Here is a tiny trained network, its code and every weight. The questions are about switching its units off for an input and a class, where a switched-off unit gives its printed mean instead of its output.

import numpy as np


def w(rows, s, z=0):
    codes = np.array(rows[::2]) - 128.0
    scale = np.full(codes.shape[1], s)
    scale[-1] = z or s
    return codes * scale


def f(y):
    return np.maximum(y, 0)


def log_softmax(a):
    a = a - a.max(-1, keepdims=True)
    return a - np.log(np.exp(a).sum(-1, keepdims=True))


def net(x, mask):
    res = np.array(x, float).reshape(1, 3) / 4 @ E
    y = f(res @ A[0][:, :-1].T + A[0][:, -1])
    res = res + np.where(mask, y, B[0][:, -1]) @ B[0][:, :-1]
    return log_softmax(res[-1] @ U[:, :-1].T + U[:, -1])


A, B = {}, {}
E = w([
[90,80,117],'x0',
[125,129,128],'x1',
[76,142,254],'x2',
],0.0094)
A[0] = w([
[167,154,43,141],'N0',
[142,136,228,29],'N1',
[117,108,174,40],'N2',
[88,139,186,218],'N3',
[183,188,140,146],'N4',
[143,102,143,2],'N5',
[90,157,142,55],'N6',
[127,126,138,2],'N7',
[124,196,142,145],'N8',
[86,154,134,63],'N9',
[139,96,3,135],'N10',
[197,197,161,150],'N11',
[112,166,146,64],'N12',
[121,12,139,162],'N13',
],0.017,0.0045)
B[0] = w([
[39,193,190,223],'N0',
[52,204,109,208],'N1',
[109,254,85,161],'N2',
[117,199,234,227],'N3',
[69,30,230,174],'N4',
[233,147,2,128],'N5',
[60,239,41,148],'N6',
[120,223,203,128],'N7',
[83,138,185,167],'N8',
[78,188,137,143],'N9',
[52,203,195,251],'N10',
[33,63,192,186],'N11',
[2,173,134,147],'N12',
[40,88,197,177],'N13',
],0.0062,0.011)
U = w([
[42,39,231,199],'0',
[81,254,118,80],'1',
[89,118,203,254],'2',
[203,206,199,178],'3',
[249,89,86,2],'4',
[217,130,82,2],'5',
],0.0091,0.0045)

Each question gives the input, the list of numbers given to net, and the class t.
The units are the neurons (one row each of A and B). Each row of codes is followed by its name. A weight is (code - 128) times the scale printed after its matrix; where a second scale follows, it is the last column's (A, B and U).
mask holds one flag per neuron, in row order. A switched-off neuron (its flag False) gives its mean, the last column of its row in B, instead of its output. The means were averaged over made-up inputs and are rounded, as every weight is.
A unit's drop is (log p(t) with every unit on - log p(t) with that unit switched off) / (log p(t) with every unit on - log p(t) with every unit switched off).
The circuit of an input: a set's keep is (log p(t) with only the set's units on - log p(t) with every unit switched off) / (log p(t) with every unit on - log p(t) with every unit switched off). Starting from the 12 units with the biggest drops (on a tie, the unit counted first), units are removed one at a time, each time the one whose removal leaves the highest keep (on an exact tie, the one counted first), for as long as the keep stays at least 0.8.
circuit, biggest first: the units of the circuit, biggest drop first
most important unit: the unit with the biggest drop
k most important neurons: the k neurons with the biggest drops, biggest first
drop of u: that unit's drop, to one decimal
input [-8,-4,-8], class 0: circuit, biggest first : (N4, N11)
input [-5,-4,7], class 1: circuit, biggest first : (N1)
input [-8,4,-6], class 0: 2 most important neurons : (N4, N11)
input [-4,0,-1], class 0: circuit, biggest first : (N4, N11, N2)
input [-6,1,-2], class 0: circuit, biggest first : (N4, N11)
input [-3,5,8], class 1: circuit, biggest first : (N1, N2)
input [7,7,8], class 1: circuit, biggest first : (N2, N1)
input [-1,2,0], class 3: 2 most important neurons : (N13, N11)
input [-7,5,2], class 0: circuit, biggest first : (N11, N4)
input [1,3,4], class 1: 4 most important neurons : (N4, N11, N1, N2)
input [2,3,2], class 3: 3 most important neurons : (N11, N4, N0)
input [-6,-6,7], class 1: 4 most important neurons : (N1, N2, N6, N13)
input [-5,5,-2], class 0: 2 most important neurons : (N4, N11)
input [-5,-5,-4], class 0: most important unit : N4
input [2,-2,3], class 3: 4 most important neurons : (N11, N4, N0, N10)
input [-6,1,7], class 1: drop of N13 : 0.2
input [4,-5,8], class 1: drop of N13 : 0.0
input [-8,-3,-3], class 0: drop of N4 : 0.2
